Below are the code and all the weights of a small trained network. Each question names an input and a class and asks about switching units off, where a switched-off unit gives its printed mean instead of its output.

import numpy as np


def w(rows, s, z=0):
    codes = np.array(rows[::2]) - 128.0
    scale = np.full(codes.shape[1], s)
    scale[-1] = z or s
    return codes * scale


def f(y):
    return np.maximum(y, 0)


def log_softmax(a):
    a = a - a.max(-1, keepdims=True)
    return a - np.log(np.exp(a).sum(-1, keepdims=True))


def net(x, mask):
    res = np.array(x, float).reshape(1, 5) / 4 @ E
    y = f(res @ A[0][:, :-1].T + A[0][:, -1])
    res = res + np.where(mask, y, B[0][:, -1]) @ B[0][:, :-1]
    return log_softmax(res[-1] @ U[:, :-1].T + U[:, -1])


A, B = {}, {}
E = w([
[222,115,136,150,231,104,39,122,107,84],'x0',
[101,144,142,125,108,100,98,165,178,119],'x1',
[176,159,119,125,153,53,97,106,150,185],'x2',
[104,37,125,166,161,125,108,121,206,247],'x3',
[152,26,132,213,182,104,135,127,80,112],'x4',
],0.012)
A[0] = w([
[140,116,154,166,126,107,138,162,92,45,71],'N0',
[171,110,126,112,145,175,108,123,61,68,73],'N1',
[74,134,116,98,101,152,173,84,147,168,123],'N2',
[111,110,163,142,119,127,113,177,95,115,79],'N3',
[253,163,115,117,157,69,116,72,106,143,232],'N4',
[100,116,135,146,108,149,131,135,149,103,15],'N5',
[145,163,130,106,110,155,102,117,123,107,2],'N6',
[142,131,127,147,163,127,139,109,139,157,36],'N7',
[158,126,138,161,169,151,132,154,90,46,99],'N8',
[154,69,113,195,197,115,118,112,127,178,86],'N9',
[129,73,155,134,137,168,159,134,78,128,26],'N10',
[66,108,144,161,51,159,153,150,136,122,164],'N11',
[84,116,111,137,120,102,120,97,136,134,69],'N12',
[93,110,120,136,140,146,172,71,82,115,88],'N13',
[205,101,146,151,174,161,111,104,87,68,80],'N14',
[181,94,111,145,177,90,136,110,115,155,10],'N15',
[125,120,126,137,74,81,147,119,148,151,96],'N16',
[177,171,141,89,109,106,121,84,84,84,48],'N17',
[130,111,95,172,140,176,210,70,79,112,113],'N18',
[153,109,142,141,144,103,138,124,144,133,50],'N19',
[132,69,123,161,179,98,105,91,160,180,75],'N20',
[140,102,100,143,111,189,153,111,93,133,31],'N21',
[162,119,109,138,118,110,133,91,74,138,64],'N22',
[165,164,125,93,115,182,135,167,95,128,70],'N23',
[134,29,157,183,151,152,125,140,93,121,161],'N24',
],0.014,0.0098)
B[0] = w([
[114,127,123,120,176,91,100,112,86,133,190],'N0',
[119,134,122,125,96,95,135,152,126,168,202],'N1',
[124,108,121,141,112,127,158,160,139,125,229],'N2',
[144,104,123,131,115,133,90,103,113,134,148],'N3',
[106,113,135,129,165,111,3,117,79,109,250],'N4',
[128,148,124,134,146,134,106,109,113,110,142],'N5',
[116,84,143,149,145,151,152,111,158,134,148],'N6',
[124,134,154,135,116,143,132,134,142,114,143],'N7',
[120,131,118,128,113,79,107,136,102,158,208],'N8',
[135,154,128,107,198,192,93,107,155,82,225],'N9',
[126,137,124,155,102,121,182,129,152,134,164],'N10',
[146,119,135,130,102,103,167,145,113,143,251],'N11',
[126,116,134,137,123,145,140,128,128,125,145],'N12',
[125,125,137,132,114,93,151,140,137,125,172],'N13',
[106,130,131,130,69,89,130,173,109,170,213],'N14',
[142,137,135,126,158,159,112,125,128,111,173],'N15',
[132,147,121,125,126,116,160,131,117,164,175],'N16',
[147,114,117,137,138,174,124,122,190,124,193],'N17',
[123,135,133,104,91,60,187,161,124,152,205],'N18',
[125,131,115,95,125,138,128,98,136,124,143],'N19',
[148,141,129,132,129,190,108,101,164,91,215],'N20',
[113,134,133,127,100,133,155,138,143,144,154],'N21',
[138,144,132,143,159,127,89,104,108,108,151],'N22',
[150,101,134,161,144,162,139,113,140,125,173],'N23',
[149,136,127,119,144,214,134,83,203,97,238],'N24',
],0.013,0.017)
U = w([
[157,142,151,119,177,207,77,92,175,79,180],'0',
[142,141,153,119,71,122,254,121,183,120,199],'1',
[137,146,154,115,128,10,87,120,105,116,2],'2',
],0.0077,0.0044)

Each question gives the input, the list of numbers given to net, and the class t.
The units are the neurons (one row each of A and B). Each row of codes is followed by its name. A weight is (code - 128) times the scale printed after its matrix; where a second scale follows, it is the last column's (A, B and U).
mask holds one flag per neuron, in row order. A switched-off neuron (its flag False) gives its mean, the last column of its row in B, instead of its output. The means were averaged over made-up inputs and are rounded, as every weight is.
A unit's drop is (log p(t) with every unit on - log p(t) with that unit switched off) / (log p(t) with every unit on - log p(t) with every unit switched off).
top k neurons: the k neurons with the biggest drops, biggest first
drop of u: that unit's drop, to one decimal
input [-7,8,-7,-8,7], class 2: top 2 neurons -> (N0 N8)
input [6,-7,-3,0,2], class 2: top neuron -> (N14)
input [0,-2,-2,-3,-6], class 1: top 3 neurons -> (N4 N9 N24)
input [6,4,-1,0,1], class 2: top 2 neurons -> (N14 N8)
input [4,3,5,-8,-3], class 2: top 2 neurons -> (N24 N9)
input [-2,2,5,-1,-4], class 2: top 4 neurons -> (N24 N9 N20 N17)
input [-4,7,7,2,0], class 1: top 2 neurons -> (N4 N9)
input [-1,1,-4,-5,-3], class 1: top 2 neurons -> (N4 N9)
input [4,-7,-6,1,-1], class 1: top 2 neurons -> (N24 N4)
input [7,-1,1,-5,8], class 2: top 2 neurons -> (N14 N8)
input [-3,3,6,6,-4], class 1: drop of N4 -> 1.5
input [8,-2,4,-3,-1], class 2: drop of N14 -> 0.1
input [0,1,-8,4,-1], class 1: drop of N9 -> 0.0
